Below is a small trained network, with its code and all its weights. Each question gives an input and a class and asks what happens when units are switched off, that is, made to give their printed mean instead of their output.

import numpy as np


def w(rows, s, z=0):
    codes = np.array(rows[::2]) - 128.0
    scale = np.full(codes.shape[1], s)
    scale[-1] = z or s
    return codes * scale


def norm(h):
    return h / np.sqrt((h * h).mean(-1, keepdims=True) + 1e-5)


def f(y):
    return np.maximum(y, 0)


def log_softmax(a):
    a = a - a.max(-1, keepdims=True)
    return a - np.log(np.exp(a).sum(-1, keepdims=True))


def net(x, mask):
    res = np.array(x, float).reshape(1, 5) / 4 @ E
    u = 0
    for l in range(4):
        y = f(norm(res) @ A[l][:, :-1].T + A[l][:, -1])
        res = res + np.where(mask[u : u + 4], y, B[l][:, -1]) @ B[l][:, :-1]
        u += 4
    return log_softmax(norm(res)[-1] @ U[:, :-1].T + U[:, -1])


A, B = {}, {}
E = w([
[106,59,172,41,171],'x0',
[117,158,107,105,22],'x1',
[22,178,2,110,93],'x2',
[159,20,81,151,102],'x3',
[246,61,106,36,224],'x4',
],0.0046)
A[0] = w([
[195,223,74,118,127,17],'L0N0',
[128,36,53,149,115,153],'L0N1',
[253,177,142,122,112,254],'L0N2',
[42,208,154,136,89,160],'L0N3',
],0.0053,0.002)
B[0] = w([
[119,115,35,217,147,165],'L0N0',
[175,156,165,82,142,199],'L0N1',
[162,179,88,82,112,253],'L0N2',
[104,2,82,94,125,243],'L0N3',
],0.0064,0.0035)
A[1] = w([
[95,95,91,123,141,24],'L1N0',
[96,199,210,99,64,254],'L1N1',
[174,255,119,97,138,178],'L1N2',
[160,115,177,205,47,90],'L1N3',
],0.0063,0.0015)
B[1] = w([
[106,188,154,147,118,176],'L1N0',
[86,76,205,143,72,225],'L1N1',
[144,165,169,206,100,250],'L1N2',
[131,2,99,182,190,227],'L1N3',
],0.0067,0.0026)
A[2] = w([
[65,134,133,151,237,4],'L2N0',
[255,43,119,158,62,133],'L2N1',
[88,230,201,110,199,108],'L2N2',
[44,147,70,100,142,101],'L2N3',
],0.0052,0.0018)
B[2] = w([
[58,135,132,126,241,154],'L2N0',
[88,159,107,136,200,254],'L2N1',
[28,121,255,149,139,172],'L2N2',
[45,161,171,101,94,198],'L2N3',
],0.0081,0.0036)
A[3] = w([
[113,215,43,144,47,154],'L3N0',
[152,15,211,78,229,124],'L3N1',
[79,89,147,200,28,5],'L3N2',
[254,131,189,66,177,92],'L3N3',
],0.0059,0.0022)
B[3] = w([
[165,251,111,156,96,204],'L3N0',
[209,178,86,126,115,253],'L3N1',
[198,1,123,67,105,183],'L3N2',
[91,99,128,30,93,205],'L3N3',
],0.0073,0.0051)
U = w([
[131,20,139,144,86,226],'0',
[169,151,248,102,125,21],'1',
[47,136,150,125,221,54],'2',
[171,201,62,181,120,229],'3',
[51,154,78,103,35,98],'4',
[212,124,89,22,175,252],'5',
[199,101,115,217,195,8],'6',
],0.017,0.0021)

Each question gives the input, the list of numbers given to net, and the class t.
The units are the neurons (one row each of A and B). Each row of codes is followed by its name. A weight is (code - 128) times the scale printed after its matrix; where a second scale follows, it is the last column's (A, B and U).
mask holds one flag per neuron, layer by layer. A switched-off neuron (its flag False) gives its mean, the last column of its row in B, instead of its output. The means were averaged over made-up inputs and are rounded, as every weight is.
A unit's drop is (log p(t) with every unit on - log p(t) with that unit switched off) / (log p(t) with every unit on - log p(t) with every unit switched off).
The circuit of an input: a set's keep is (log p(t) with only the set's units on - log p(t) with every unit switched off) / (log p(t) with every unit on - log p(t) with every unit switched off). Starting from the 12 units with the biggest drops (on a tie, the unit counted first), units are removed one at a time, each time the one whose removal leaves the highest keep (on an exact tie, the one counted first), for as long as the keep stays at least 0.8.
units of the circuit, in order: the units of the circuit, biggest drop first
most important unit: the unit with the biggest drop
top k neurons: the k neurons with the biggest drops, biggest first
k most important neurons of layer l: the k neurons of layer l with the biggest drops, biggest first
input [-5,-6,3,6,-5], class 6: most important unit : L3N3
input [-4,8,8,8,3], class 3: units of the circuit, in order : [L3N0, L3N3]
input [4,8,-5,-6,6], class 1: units of the circuit, in order : [L0N3, L1N2]
input [4,2,7,-7,5], class 4: top 3 neurons : [L2N3, L2N1, L1N3]
input [4,8,6,-1,7], class 4: units of the circuit, in order : [L3N1, L3N2, L2N3]
input [-4,-8,2,-1,-7], class 2: units of the circuit, in order : [L2N0, L3N1]
input [1,3,-5,-6,5], class 1: units of the circuit, in order : [L0N3, L2N2]
input [-5,8,-6,-1,3], class 3: 2 most important neurons of layer 0 : [L0N2, L0N0]
input [-2,2,4,-8,7], class 3: units of the circuit, in order : [L0N0, L1N2]
input [3,-6,8,-2,6], class 2: units of the circuit, in order : [L2N0, L3N2, L0N2]
input [-8,-7,-7,7,7], class 5: units of the circuit, in order : [L3N3, L0N2]
input [-8,-6,3,8,-4], class 6: 2 most important neurons of layer 0 : [L0N2, L0N1]
input [-8,5,-7,7,-2], class 6: units of the circuit, in order : [L1N3, L2N1]
input [3,7,2,6,1], class 5: most important unit : L0N1
input [-8,-4,0,0,7], class 3: units of the circuit, in order : [L1N2, L0N3, L3N2]
input [0,8,2,-6,8], class 3: top 3 neurons : [L0N0, L1N2, L3N0]
input [-4,5,-6,1,-2], class 0: top 2 neurons : [L1N1, L3N2]
input [-6,-8,-1,-7,-4], class 2: top 2 neurons : [L0N3, L2N0]
input [6,-7,1,6,-3], class 5: top 2 neurons : [L3N1, L0N1]
input [-3,2,0,4,-2], class 0: top 2 neurons : [L1N3, L3N0]
